Below is a small trained network, with its code and all its weights. Each question gives an input and a target symbol and asks what happens when units are switched off, that is, made to give their printed mean instead of their output.

import numpy as np


def w(rows, s, z=0):
    codes = np.array(rows[::2]) - 128.0
    scale = np.full(codes.shape[1], s)
    scale[-1] = z or s
    return codes * scale


def f(y):
    return np.maximum(y, 0)


def softmax(a):
    e = np.exp(a - a.max(-1, keepdims=True))
    return e / e.sum(-1, keepdims=True)


def log_softmax(a):
    a = a - a.max(-1, keepdims=True)
    return a - np.log(np.exp(a).sum(-1, keepdims=True))


def net(x, mask):
    ids = ['αβγδεηλπσω'.index(c) for c in x.split()]
    T = len(ids)
    res = E[ids] + P[:T]
    r = res
    for j in range(2):
        rows = slice(4 * j, 4 * j + 4)
        q, k, v = (r @ M[0][rows].T for M in (Q, K, V))
        z = softmax(np.where(np.tri(T) > 0, q @ k.T / 4**0.5, -1e9)) @ v
        o = O[0][rows]
        res = res + np.where(mask[j], z, o[:, -1]) @ o[:, :-1]
    y = f(res @ A[0][:, :-1].T + A[0][:, -1])
    res = res + np.where(mask[2:26], y, B[0][:, -1]) @ B[0][:, :-1]
    return log_softmax(res[-1] @ U[:, :-1].T + U[:, -1])


Q, K, V, O, A, B = {}, {}, {}, {}, {}, {}
E = w([
[102,19,123,145,99,97,138,166],'α',
[185,48,93,21,133,224,83,113],'β',
[159,132,84,194,121,189,95,31],'γ',
[48,176,140,120,173,104,240,126],'δ',
[2,196,205,76,116,168,67,130],'ε',
[79,159,121,63,143,215,145,235],'η',
[156,195,88,87,62,23,101,159],'λ',
[95,89,180,84,40,214,125,152],'π',
[88,65,66,202,141,146,122,192],'σ',
[131,5,165,112,112,95,179,76],'ω',
],0.0087)
P = w([
[128,221,60,86,59,60,128,69],'0',
[95,149,71,91,83,92,121,84],'1',
[102,118,97,101,119,117,114,103],'2',
[108,91,128,113,151,133,105,127],'3',
[124,57,157,130,186,151,96,146],'4',
[142,27,184,149,211,164,82,163],'5',
[162,2,207,183,241,173,81,186],'6',
],0.0055)
Q[0] = w([
[149,159,141,167,84,148,70,83],'h1',
[107,90,136,148,154,184,181,82],'h1',
[129,255,159,126,168,74,164,109],'h1',
[200,182,103,127,124,135,147,126],'h1',
[134,137,136,104,125,177,112,114],'h2',
[173,218,134,124,138,87,133,122],'h2',
[63,116,177,145,136,144,180,142],'h2',
[131,114,134,85,112,96,139,200],'h2',
],0.033)
K[0] = w([
[149,124,136,226,35,150,82,71],'h1',
[112,121,171,139,173,224,204,87],'h1',
[90,148,61,153,144,5,208,56],'h1',
[229,131,107,192,145,115,172,176],'h1',
[160,111,105,123,139,166,197,112],'h2',
[152,144,119,201,113,5,160,137],'h2',
[90,61,236,148,143,171,151,189],'h2',
[167,118,146,37,120,66,100,205],'h2',
],0.021)
V[0] = w([
[67,151,167,232,117,97,103,158],'h1',
[105,210,57,137,5,210,161,167],'h1',
[164,56,247,204,28,120,153,79],'h1',
[156,52,69,141,127,165,134,254],'h1',
[84,184,138,112,120,169,77,109],'h2',
[95,126,87,245,200,94,118,92],'h2',
[136,59,190,144,192,199,112,155],'h2',
[109,168,89,145,166,127,142,100],'h2',
],0.0099)
O[0] = w([
[68,96,68,132,103,184,75,172,71],'h1',
[254,148,146,189,88,220,140,197,191],'h1',
[33,86,199,156,34,166,174,104,96],'h1',
[121,241,155,172,126,110,107,207,182],'h1',
[101,126,148,72,155,176,87,132,169],'h2',
[110,107,42,187,89,112,42,89,1],'h2',
[235,150,83,104,86,172,144,114,172],'h2',
[111,143,130,144,142,116,51,113,79],'h2',
],0.0075,0.0047)
A[0] = w([
[114,148,191,95,103,107,103,105,178],'n1',
[192,147,65,100,55,127,127,72,53],'n2',
[131,49,86,93,118,112,92,156,98],'n3',
[121,160,84,163,105,138,105,132,97],'n4',
[112,100,153,185,151,136,114,139,70],'n5',
[166,73,101,130,108,166,96,117,73],'n6',
[202,114,67,87,129,137,115,140,135],'n7',
[105,137,83,146,108,105,118,166,103],'n8',
[88,159,150,157,123,109,108,101,89],'n9',
[29,167,135,144,178,135,121,120,217],'n10',
[86,126,139,114,121,102,162,70,32],'n11',
[70,113,198,132,197,135,158,137,96],'n12',
[145,152,114,145,114,97,180,97,80],'n13',
[112,150,129,82,46,71,128,87,89],'n14',
[160,36,60,149,131,148,171,156,41],'n15',
[66,161,148,183,165,149,89,143,2],'n16',
[83,141,147,151,177,43,170,146,234],'n17',
[86,185,94,63,113,128,79,82,242],'n18',
[157,92,127,158,144,133,112,191,152],'n19',
[111,130,136,118,131,154,100,160,127],'n20',
[116,147,102,116,75,89,127,160,154],'n21',
[111,183,141,121,122,131,138,146,73],'n22',
[112,222,83,73,11,66,137,113,122],'n23',
[138,88,164,154,105,116,151,160,186],'n24',
],0.012,0.0016)
B[0] = w([
[122,88,137,100,132,200,156,125,194],'n1',
[248,190,165,199,92,128,79,110,162],'n2',
[82,99,124,117,196,121,62,75,170],'n3',
[141,153,49,87,62,140,145,99,151],'n4',
[118,120,142,102,125,113,136,188,157],'n5',
[82,168,75,142,128,105,66,83,172],'n6',
[214,93,107,125,149,89,66,199,250],'n7',
[127,189,86,57,85,135,141,143,159],'n8',
[159,110,105,105,126,131,97,173,148],'n9',
[152,183,222,115,213,96,164,114,186],'n10',
[217,90,102,120,139,69,173,97,162],'n11',
[62,151,50,160,56,189,149,106,241],'n12',
[114,130,107,69,170,111,141,82,151],'n13',
[199,52,151,132,33,98,155,175,158],'n14',
[95,65,160,98,74,195,95,139,194],'n15',
[104,71,82,50,130,149,194,171,143],'n16',
[32,164,100,161,148,17,93,100,230],'n17',
[147,142,230,194,56,155,175,130,172],'n18',
[183,154,148,77,138,108,169,47,238],'n19',
[142,125,124,128,139,132,186,96,189],'n20',
[85,168,161,91,105,114,96,167,161],'n21',
[101,85,168,132,116,119,90,93,188],'n22',
[94,74,214,112,18,146,75,244,157],'n23',
[125,178,193,144,199,149,135,96,253],'n24',
],0.016,0.0051)
U = w([
[65,134,208,110,59,76,45,226,178],'α',
[91,226,90,133,237,50,140,1,167],'β',
[120,110,112,151,140,129,117,127,3],'γ',
[116,115,87,121,134,136,117,134,54],'δ',
[90,38,103,72,163,152,58,94,123],'ε',
[233,125,154,89,168,94,109,158,128],'η',
[162,174,88,197,44,126,54,59,108],'λ',
[124,145,210,116,90,218,186,95,186],'π',
[116,149,15,57,79,155,155,152,119],'σ',
[138,40,104,121,78,81,162,70,77],'ω',
],0.004,0.0024)

Each question gives the input, a string of symbols that net reads in full, and the target symbol t.
The units are the heads (4 rows each of Q, K, V and O) and the neurons (one row each of A and B). Each row of codes is followed by its name. A weight is (code - 128) times the scale printed after its matrix; where a second scale follows, it is the last column's (O, A, B and U).
mask holds one flag per unit, heads first, then neurons. A switched-off unit (its flag False) gives its mean, the last column of its rows in O or B, instead of its output. The means were averaged over made-up inputs and are rounded, as every weight is.
A unit's drop is (log p(t) with every unit on - log p(t) with that unit switched off) / (log p(t) with every unit on - log p(t) with every unit switched off).
The circuit of an input: a set's keep is (log p(t) with only the set's units on - log p(t) with every unit switched off) / (log p(t) with every unit on - log p(t) with every unit switched off). Starting from the 12 units with the biggest drops (on a tie, the unit counted first), units are removed one at a time, each time the one whose removal leaves the highest keep (on an exact tie, the one counted first), for as long as the keep stays at least 0.8.
units of the circuit, in order: the units of the circuit, biggest drop first
heads that matter: for each layer, one digit per head in row order, 1 if its drop is at least 0.15 and else 0, layers parted by /
drop when u is switched off: that unit's drop, to one decimal
input α ε α δ λ ε, target ε: units of the circuit, in order => (h1, n3)
input ε β π α α γ, target λ: units of the circuit, in order => (h2, n2)
input η λ β δ α, target β: units of the circuit, in order => (h1, n17)
input δ η γ λ ε η ω, target η: units of the circuit, in order => (h2, h1, n7)
input η γ α, target η: heads that matter => 10
input α δ γ γ α η α, target η: units of the circuit, in order => (h2, h1, n7)
input β σ σ ε, target π: units of the circuit, in order => (n18, h2, n1)
input λ η α α γ δ ω, target η: units of the circuit, in order => (h1, n7)
input β λ η γ δ, target β: units of the circuit, in order => (n17, h1)
input λ η β η λ, target β: units of the circuit, in order => (h2, n17)
input β ε α δ, target β: heads that matter => 00
input δ ω λ σ π, target π: heads that matter => 10
input δ π π λ σ β, target η: heads that matter => 01
input π γ α π η, target η: heads that matter => 11
input λ α λ λ γ β ω, target β: heads that matter => 10
input π δ λ δ ω, target π: units of the circuit, in order => (h1, n24, n15)
input ω α α σ, target σ: heads that matter => 11
input α σ η λ π π α, target π: drop when h2 is switched off => 0.2
input α η π α σ, target π: drop when n24 is switched off => 0.1
input η ε β α γ σ ω, target β: drop when h1 is switched off => 1.2
